Below are the code and all the weights of a small trained network. Each question names an input and a target symbol and asks about switching units off, where a switched-off unit gives its printed mean instead of its output.

import numpy as np


def w(rows, s, z=0):
    codes = np.array(rows[::2]) - 128.0
    scale = np.full(codes.shape[1], s)
    scale[-1] = z or s
    return codes * scale


def norm(h):
    return h / np.sqrt((h * h).mean(-1, keepdims=True) + 1e-5)


def softmax(a):
    e = np.exp(a - a.max(-1, keepdims=True))
    return e / e.sum(-1, keepdims=True)


def log_softmax(a):
    a = a - a.max(-1, keepdims=True)
    return a - np.log(np.exp(a).sum(-1, keepdims=True))


def net(x, mask):
    ids = ['ΓΛΠΣβδξψ'.index(c) for c in x.split()]
    T = len(ids)
    res = E[ids] + P[:T]
    u = 0
    for l in range(3):
        r = norm(res)
        for j in range(2):
            rows = slice(3 * j, 3 * j + 3)
            q, k, v = (r @ M[l][rows].T for M in (Q, K, V))
            z = softmax(np.where(np.tri(T) > 0, q @ k.T / 3**0.5, -1e9)) @ v
            o = O[l][rows]
            res = res + np.where(mask[u + j], z, o[:, -1]) @ o[:, :-1]
        u += 2
    return log_softmax(norm(res)[-1] @ U[:, :-1].T + U[:, -1])


Q, K, V, O = {}, {}, {}, {}
E = w([
[199,185,107],'Γ',
[101,16,208],'Λ',
[90,15,216],'Π',
[164,140,148],'Σ',
[187,174,119],'β',
[74,2,225],'δ',
[184,172,123],'ξ',
[59,172,127],'ψ',
],0.012)
P = w([
[245,174,80],'0',
[188,160,163],'1',
[137,254,135],'2',
[134,239,137],'3',
[128,212,107],'4',
[130,190,117],'5',
[130,173,125],'6',
[133,163,138],'7',
[129,150,143],'8',
[127,137,145],'9',
[130,138,153],'10',
],0.0072)
Q[0] = w([
[82,61,133],'0.h0',
[39,102,251],'0.h0',
[121,32,14],'0.h0',
[169,85,139],'0.h1',
[145,147,208],'0.h1',
[161,137,116],'0.h1',
],0.014)
K[0] = w([
[110,39,162],'0.h0',
[6,146,169],'0.h0',
[200,58,158],'0.h0',
[140,127,155],'0.h1',
[77,152,140],'0.h1',
[114,82,183],'0.h1',
],0.013)
V[0] = w([
[70,100,157],'0.h0',
[50,243,96],'0.h0',
[162,207,130],'0.h0',
[255,93,116],'0.h1',
[121,165,82],'0.h1',
[72,134,70],'0.h1',
],0.0082)
O[0] = w([
[124,117,71,84],'0.h0',
[97,57,121,186],'0.h0',
[86,105,166,248],'0.h0',
[202,126,137,215],'0.h1',
[62,121,96,92],'0.h1',
[154,2,78,3],'0.h1',
],0.011,0.0034)
Q[1] = w([
[169,136,246],'1.h0',
[30,47,179],'1.h0',
[142,65,56],'1.h0',
[133,84,158],'1.h1',
[146,91,24],'1.h1',
[113,87,126],'1.h1',
],0.011)
K[1] = w([
[134,224,160],'1.h0',
[121,158,75],'1.h0',
[35,125,30],'1.h0',
[162,88,127],'1.h1',
[243,235,254],'1.h1',
[92,148,153],'1.h1',
],0.0096)
V[1] = w([
[10,99,208],'1.h0',
[135,106,191],'1.h0',
[220,90,105],'1.h0',
[143,209,111],'1.h1',
[67,134,123],'1.h1',
[173,145,152],'1.h1',
],0.012)
O[1] = w([
[96,120,192,104],'1.h0',
[134,124,106,253],'1.h0',
[78,110,86,124],'1.h0',
[140,147,214,188],'1.h1',
[61,38,82,115],'1.h1',
[212,255,170,206],'1.h1',
],0.0075,0.0048)
Q[2] = w([
[3,6,130],'2.h0',
[41,52,107],'2.h0',
[90,159,253],'2.h0',
[89,65,84],'2.h1',
[88,228,85],'2.h1',
[101,22,111],'2.h1',
],0.0063)
K[2] = w([
[186,248,90],'2.h0',
[188,116,137],'2.h0',
[145,147,93],'2.h0',
[143,88,118],'2.h1',
[192,166,133],'2.h1',
[200,88,130],'2.h1',
],0.013)
V[2] = w([
[120,105,151],'2.h0',
[84,80,145],'2.h0',
[82,99,216],'2.h0',
[82,100,240],'2.h1',
[2,85,112],'2.h1',
[8,56,115],'2.h1',
],0.0085)
O[2] = w([
[175,119,99,110],'2.h0',
[3,115,83,31],'2.h0',
[216,78,112,124],'2.h0',
[122,60,199,168],'2.h1',
[240,134,206,19],'2.h1',
[221,189,169,2],'2.h1',
],0.0061,0.0065)
U = w([
[219,176,179,225],'Γ',
[85,121,249,166],'Λ',
[22,13,89,237],'Π',
[126,96,100,49],'Σ',
[181,66,134,73],'β',
[207,57,142,99],'δ',
[107,103,112,4],'ξ',
[139,99,85,80],'ψ',
],0.012,0.0047)

Each question gives the input, a string of symbols that net reads in full, and the target symbol t.
The units are the heads (3 rows each of Q, K, V and O). Each row of codes is followed by its name. A weight is (code - 128) times the scale printed after its matrix; where a second scale follows, it is the last column's (O and U).
mask holds one flag per head, layer by layer. A switched-off head (its flag False) gives its mean, the last column of its rows in O, instead of its output. The means were averaged over made-up inputs and are rounded, as every weight is.
A unit's drop is (log p(t) with every unit on - log p(t) with that unit switched off) / (log p(t) with every unit on - log p(t) with every unit switched off).
The circuit of an input: a set's keep is (log p(t) with only the set's units on - log p(t) with every unit switched off) / (log p(t) with every unit on - log p(t) with every unit switched off). Starting from all 6 units, units are removed one at a time, each time the one whose removal leaves the highest keep (on an exact tie, the one counted first), for as long as the keep stays at least 0.8.
circuit, biggest first: the units of the circuit, biggest drop first
most important unit: the unit with the biggest drop
which heads matter: for each layer, one digit per head in row order, 1 if its drop is at least 0.15 and else 0, layers parted by /
drop of u: that unit's drop, to one decimal
input δ δ ξ β β ξ ψ Γ, target Π: most important unit => 0.h0
input δ ξ Π ψ β, target Π: circuit, biggest first => 0.h0; 1.h1
input δ Λ Σ Σ Γ δ Σ δ Π ψ Γ, target Π: circuit, biggest first => 1.h1; 0.h0
input Λ ψ Σ, target Π: which heads matter => 01 / 01 / 00
input Γ ψ δ Σ Σ Π δ, target δ: which heads matter => 11 / 01 / 01
input β Σ Σ ξ δ Γ δ Σ Σ Π, target Γ: which heads matter => 11 / 01 / 00
input ξ Σ Σ Σ β Σ ξ, target Λ: which heads matter => 10 / 00 / 01
input Π Σ Λ β Σ ψ δ Λ Σ δ, target δ: which heads matter => 10 / 01 / 01
input Π δ Σ Π β δ ψ Π, target Π: which heads matter => 11 / 01 / 00
input Σ Σ Σ Σ Σ Γ ψ Σ, target Π: which heads matter => 00 / 01 / 00
input δ Π Λ Λ Σ δ ξ ψ ξ, target Π: which heads matter => 10 / 01 / 00
input Σ β ψ β ξ, target Π: which heads matter => 11 / 01 / 00
input Π ψ δ β Λ, target δ: circuit, biggest first => 2.h1; 0.h0; 1.h1
input Γ Σ δ Λ Σ Σ δ β β Σ ψ, target Π: most important unit => 2.h1
input Λ β Π, target Γ: which heads matter => 10 / 01 / 00
input δ δ δ Π δ β Σ Γ δ ψ Π, target Π: which heads matter => 10 / 01 / 00
input β Γ δ, target Γ: drop of 1.h1 => 1.4
input β Σ β Σ Σ Λ Σ Σ Σ Σ ψ, target Π: drop of 0.h1 => 0.0
input Σ ψ δ, target Π: drop of 1.h0 => -0.1
input Σ Σ Γ Σ β Π ψ β, target Π: most important unit => 1.h1
